D: [127 125 160 144 134  84 145  87  99 138  75  85 101 105 156 131 108 145
  94]
L: [107 117 159 138 138 145  87 134  99 101  85  75  84 103 119  91 112 144
 105]
E: [153 151 115 131  91 115 112 123 101  93 108  61 182  91 131 119  72 147
 102]
which: [107 117 159 138 138 145  87 134  99 101]
L
which: [134  84 145  87  99 138]
D
which: [138 145  87 134  99 101  85  75  84]
L

Z: [121 124  97  90]
S: [124  88  72 114]
Y: [121  88 122 143]
J: [121 124  97 139]
B: [121 124 122  88]
which: [122  88]
B
which: [ 88  72 114]
S
which: [ 88 122 143]
Y

R: [118 165 117 151 128  79 109 132 116 183 180  93  96  78 101  70  76  98
 178  83  88 131 140  94  90 143  91 161  95 124]
F: [103  83  82  99  98 155 136 167 152 146 139 114 108 143 105 140 138 160
 150 157 132  80 157 133 125  80 155  67 145 141]
G: [109  84  85  94  76 173 144 181 169 151 112 138 132 115  91 123 174 178
 100 165 125  79 127 171 164  78 162  76 155 128]
Q: [182 138 131 156 137 120 153 163 142 170 103 138 135  75 131  77 142 154
 102 136  94 158 111 165 122 170  93 138 130 114]
N: [105 118 140 100 128  79 109 132  86 104  90 124 132  94 130  82 170 175
 121 176 127 111 158 170 141 100  95 121 161  82]
K: [111  91 149 103 138  91 109 137  95  96  67 141 150  83 141  88 174 171
  79 170 154 127 127 165 159 125  90 115 177  91]
H: [ 89  83 126  94  85 161 171 170 156 110  87 117 107 140  82 169 175 161
  97 178 164 100  78 170 143 115 168  99 163 160]
M: [168 124 143 153 134 171 181 157 183 175 130 156 138  97 100 142 107  90
  92 105 155 169  74 101 150 170 164 131 105 178]
which: [140 138 160]
F
which: [105 118 140 100 128  79 109 132  86 104  90 124 132  94 130  82 170 175
 121 176 127 111 158 170 141 100  95 121 161  82]
N

tuk: [158 161 134 148 184 135]
lisiv: [ 76 131  80 104  85 142]
podup: [152 115 182 173 177  83]
latol: [175 149 179 181 188  91]
lam: [163 159 173 173 177 104]
Fudaz: [ 70 131  80 140  84 147]
tuloz: [186 111  85  88 167 143]
loz: [ 74 122  94 125  86 131]
Lodu: [175 154 159 162 183  94]
which: [159 162 183]
Lodu
which: [ 85  88 167 143]
tuloz
which: [ 76 131  80 104  85 142]
lisiv
which: [163 159 173 173 177 104]
lam

C: [ 96  81 112 125  94  81 105 128 125  85 151 148  77 106 129  86 126  90
 118 151  88 107 101 103 107  92 102  90 169 173 120 164 125  93 135 173
 137 107  98 130 166  96 153 180  65 143 110 146]
P: [147 150 153  96 150 143 135 119 145 152 155 148 152 102 130 127 102 154
 158 163 165 150  91 156 149  99 120 116 156 149  87 148 144 130 102 162
 157 133 139  97 148 137 130 156 146 130 173 114]
A: [158 146  97 162  88 160 105 135 145 145 133 145 135 154 169 133 151 101
 118 107  90 126  88 141 155 131 179 116 123 112 123 111 132 150 141 127
 129 148  87 169 133  90 141 119 140 117  61 151]
which: [126  90 118 151  88 107 101]
C
which: [141 119 140 117  61]
A
which: [150 153  96 150]
P

zek: [127 127  79 129 117]
gibof: [ 78  86 185 145 148]
madi: [ 81 120  79 129  91]
ren: [156 163 181 127  77]
zovol: [136 132  94 149 116]
Vol: [105  84  78  94  81]
Zafom: [171 141 109 101  90]
tabak: [103 102 101 109  90]
fumuf: [111 101  73 126 110]
regof: [138 152 124 115  84]
dil: [105  84  78 138 148]
vop: [110 109  86 123 110]
which: [109 101  90]
Zafom
which: [127 127  79 129 117]
zek
which: [136 132  94 149]
zovol
which: [ 81 120  79 129  91]
madi

kivus: [128 124 147 129  95  89 116 110 128  90 128 144 162 112 143 118  90 108
 141 134 108 119 136]
tivam: [110 171 174 136 109 117 143 119 101 135 136 131 145 127 161 129 133 112
 149 134 127 128 111]
gige: [127 161 132 133 110  80 126 104 127  99 135 146 166 117 139 131 101 103
 157 138 108 126 145]
sonon: [110  93 130 154 147  62 116 138 152  87 134 106 136 130 144 116 119  99
 130 142 119 132 113]
Legog: [129 131 112 149 106  89 129 105 141  98 124 134 170 109 132 113  89  86
 143 153 118 120 118]
tivif: [133 133 159 144 122 153 129 131 106 154 123 137 134 138 143 138 119 101
 149 139 138 113 131]
which: [127 161 129 133]
tivam
which: [129 133 112 149]
tivam
which: [104 127]
gige
which: [136 130]
sonon
which: [112 143 118  90 108 141 134 108]
kivus

V: [153  96  92 119 109 106]
U: [105 121  65 126 206 131]
X: [105 121  65 126 206 142]
which: [121  65 126 206 142]
X
which: [153  96]
V

Rilim: [139 132 145 134]
nufo: [140  73  97 165]
vekis: [163  71 108 184]
Vikun: [ 85  72 124  97]
budo: [121  85  72 127]
rokis: [ 98 144 109  97]
Rebu: [138 162 121  86]
kat: [138 112 121  86]
gira: [113 189 158  79]
supa: [180 133 154 156]
Riz: [127 196 180 106]
which: [138 112 121  86]
kat
which: [ 85  72 127]
budo
which: [ 71 108 184]
vekis

Benok: [128 130 131 110 132 129 136 133 135 118 124 127 119 133 128 144 132 134
 118 146 108 135 122 108 120 145 127 124 131 119 132 124 151 131 113 127
 126 139 144 130 121 137 138 138 134 123 102 109 127 122 129]
Sete: [167 105 117 138 179 150  85 141 140 105 103 153 113 116 113 139 134 124
 134 163  72 128 122  97 117 152 139 132 132 156 135 174 148 108 137 136
 162 125 111 104  91 148 108 147 121 153 131 136 139 121 151]
voso: [156 110 123 109 168 154 103 144 155  99 104 150 110 126 123 151 135 141
 115 182  60 135 115  77 107 173 145 128 136 144 134 155 175 112 115 133
 152 145 136 112  97 171 121 155 129 139 100 111 131 113 146]
zagi: [131 118 126 125 131 149 113 136 149 124 123 142 139 129 139 127 124 143
 123 149 112 124 123 113 121 142 149 130 135 148 122 136 141 119 125 128
 134 138 124 126 134 164 112 133 126 129 126 129 122 122 132]
vuno: [164 115 121 137 179 130 101 133 120 105 106 140 100 117 104 142 140 111
 135 149  81 134 125 104 121 142 122 131 125 136 140 168 146 118 134 136
 155 118 120 105  83 118 128 146 127 150 125 129 145 126 148]
nidad: [119 118 124 147 111 152 107 129 144 146 134 144 164 125 149 102 112 145
 134 119 149 113 131 145 133 118 157 134 135 163 113 132 106 115 145 127
 130 148 108 125 111 104  91 113 115 127 163 158 115 128 126]
vot: [ 98 129 131 124  83 147 133 127 152 149 146 132 170 135 161 106 110 159
 122 119 165 117 129 144 131 122 159 129 137 146 109 101 114 126 128 122
 108 143 122 147 180 169 106 110 123 110 140 139 107 126 113]
Ligar: [137 107 121 138 136 166  90 139 158 128 119 155 156 124 143 114 116 152
 128 149 110 114 124 117 121 142 167 132 140 174 117 151 131 106 140 129
 146 137 104 122 140 186  87 129 117 134 148 150 119 121 136]
gan: [101 131 129 139  90 138 130 123 139 154 146 128 167 132 152 100 111 144
 129 105 173 114 132 157 138 108 148 132 133 144 112 108  99 128 138 123
 113 130 116 143 171 147 107 105 123 115 155 148 113 132 115]
paken: [137 106 120 137 137 168  90 139 160 128 118 157 155 123 144 118 116 151
 129 150 109 116 124 117 121 142 169 134 140 173 118 151 132 106 138 128
 145 137 105 121 139 185  87 129 118 136 148 151 119 120 137]
bozal: [ 90 137 158 146 165 138  97 133 126 118 112 146 118 116 115 130 133 116
 138 142  97 126 128 116 124 136 132 133 128 150 133 165 131 115 142 134
 154 119 108 110 100 130 111 135 121 148 143 144 137 127 145]
which: [109 101 114 126 128 122 108 143 122 147 180]
vot
which: [160 128 118 157 155 123]
paken
which: [125 111 104  91 148 108]
Sete
which: [ 90 139 158]
Ligar

Tus: [124 152 141 131 133 129 176 155 134 124 120 133 122 164 115 116 134 144
 175  93 122 125 123  91 149 124 140 121 148 150 161 110 132 115 132 128
 112  93  91 111 115 145 116 131 123]
Viti: [124 152 141 131 133 129 176 155 134 124 120 133 122 164 115 116 134 144
 175  93 122 125 123 163 127 124 140 121 135 127 113 152 123 141 143 130
 110  87 121  83 136 123 140 201 103]
Kaza: [124 152 141 131 133 129 176 138 134 124 120 133 122 164 115 116 134 144
 175 154 122 125 123 163 127 124 140 121 148 150 161 110 132 115 132 128
 112  93  91 111 115 127 116 131 123]
Fazi: [140 127 107 125 118 141 166 166 125 107 110 108 111 129 136 124 130 128
 116 142 118 125 127 149  91  93 133 133 144 129 107 150 121 138 125 128
 132  99 168  78 132 131 126  87 129]
zon: [140 127 107 125 118 141 166 166 125 107 110 108 111 129 136 124 130 128
 116 142 118 125 127 149  91  93 133 133 144 107 129 150 121 138 125 128
 132  99 109 128 117 132 131 114 126]
which: [140 127 107 125 118 141 166 166 125 107 110 108 111 129 136 124 130 128
 116 142 118 125 127 149  91  93 133 133 144 129 107 150 121 138 125 128
 132  99 168  78 132 131 126  87 129]
Fazi
which: [140 127 107 125 118 141 166 166 125 107 110 108 111 129 136 124 130 128
 116 142 118 125 127 149  91  93 133 133 144 107 129 150 121 138 125 128
 132  99 109 128 117 132 131 114 126]
zon
which: [144 129 107]
Fazi
which: [124 152 141 131 133 129 176 138 134 124 120 133 122 164 115 116 134 144
 175 154 122 125 123 163 127 124 140 121 148 150 161 110 132 115 132 128
 112  93  91 111 115 127 116 131 123]
Kaza
which: [131 126]
Fazi

vuv: [150 110 160 144 151 119]
levit: [152 137 144  72 153 153]
Doli: [152 137 144  72 122 190]
Mevad: [103 137  72 122 144 198]
Puro: [103 180  66 143  51 101]
niv: [152 137 144  72 122 198]
which: [152 137 144  72 122 198]
niv
which: [152 137 144  72 122 190]
Doli
which: [144  72 122 198]
niv
which: [151 119]
vuv

faf: [133 130 130 136  78 131 133]
bev: [129 126 128 121 148 122 124]
Sazet: [127 129 121 112 128 133 128]
giso: [127 130 122 133 117 135 141]
fav: [124 131 129 144 117 134 116]
som: [118 128 133 122  92 126 128]
vez: [133 125 129 134 166 136 132]
zimob: [118 128 130 131 136  78 128]
Kuv: [124 129 126 144 114 130 126]
Puze: [130 130 136  78 128 120 118]
which: [130 136  78 131]
faf
which: [130 131 136  78 128]
zimob
which: [124 131 129 144 117]
fav
which: [127 129 121 112 128 133]
Sazet
which: [133 130]
faf

kep: [155 153 158 163 112 155 163 162 121 158 161 148 157 114 117 127 149 111
 152 154 162 163 154 167 152 111 113 163 111 111 163 115 156 134 143 112
 158 157 118 113 113 117 153 163 149]
rorop: [154  96 154  63 105  81  65  62 101 161  57  91 159 107 123 131  71 104
 150 155  56 167 153  71 149  98 117  60 101  99  62 113  83  87 136 107
 164 154 107 111 114 121  82  61 142]
Lubod: [101  99 103  86 146  95  88  90 138 100  93 103 102 147 136 130 106 144
 108 105  91  93 101  79 110 148 138  87 148 149  87 144  92 124 119 145
 100 103 141 145 138 132  97  86 113]
ref: [135 112 127 102 108 107 100  98 107 128  94 112 128 108 127 129  96 111
 124 127  94 135 137 103 125 103 124  99 105 103 101 114 109 100 121 111
 132 128 111 113 123 130 107 100 122]
bozuk: [ 91 143  91 168 115 150 164 166 127  89 171 143  92 120 121 127 154 109
 100  99 175  85  90 165  98 110 114 170 114 114 168 121 150 138 111 115
  94  93 124 119 111 109 149 171 103]
lonap: [151 106 161  86 136  99  91  91 130 165  93 107 164 137 138 128 103 132
 161 164  90 163 148  87 157 132 138  87 134 134  86 138  97 117 148 136
 168 158 134 138 135 130 100  86 154]
Fupob: [166 116 162 101 145 117 104 101 131 164  95 123 161 138 141 127 110 154
 152 153  91 170 168 103 154 150 150  97 146 144 101 137 118 122 140 146
 159 161 134 141 153 155 118  97 149]
which: [ 94 112 128 108 127 129]
ref
which: [120 121 127 154 109]
bozuk
which: [ 96 154  63 105  81  65  62 101]
rorop
which: [157 114]
kep
which: [144 108 105]
Lubod
which: [105  81  65  62 101 161  57  91]
rorop

pemu: [134 144  88 179 155 147]
sifid: [174 159 132 137 141 135]
kel: [141 119 190 164 113 120]
gir: [ 97 131 189 158  94 138]
duso: [188 152 151  84 146 162]
mise: [134  97 168 138 115 129]
fuv: [ 96  86 136  76 135 104]
kuzo: [145 163 120 132 147 151]
which: [174 159]
sifid
which: [134 144  88 179]
pemu

ratum: [113 117 178 160 117  59 119 188]
Movam: [126 150 137 111 117 117 119 173]
Seton: [137  95 137 111 117  59 119 139]
which: [126 150 137 111]
Movam
which: [ 95 137]
Seton
which: [126 150 137 111 117 117 119 173]
Movam
which: [117 178]
ratum
which: [111 117  59 119]
Seton
which: [137  95]
Seton

kis: [115 143 140 119 137]
tol: [106 142 137 119 140]
vem: [133 141 146 166 194]
Mogel: [179  55  59 201  64]
zugel: [106 142 143 116 149]
which: [106 142 143]
zugel
which: [140 119 137]
kis

vafal: [122 112 121 171]
tivur: [121 112 122 108]
gobu: [121 122 112 108]
which: [121 112 122]
tivur
which: [121 122 112]
gobu
which: [122 108]
tivur
which: [112 122 108]
tivur

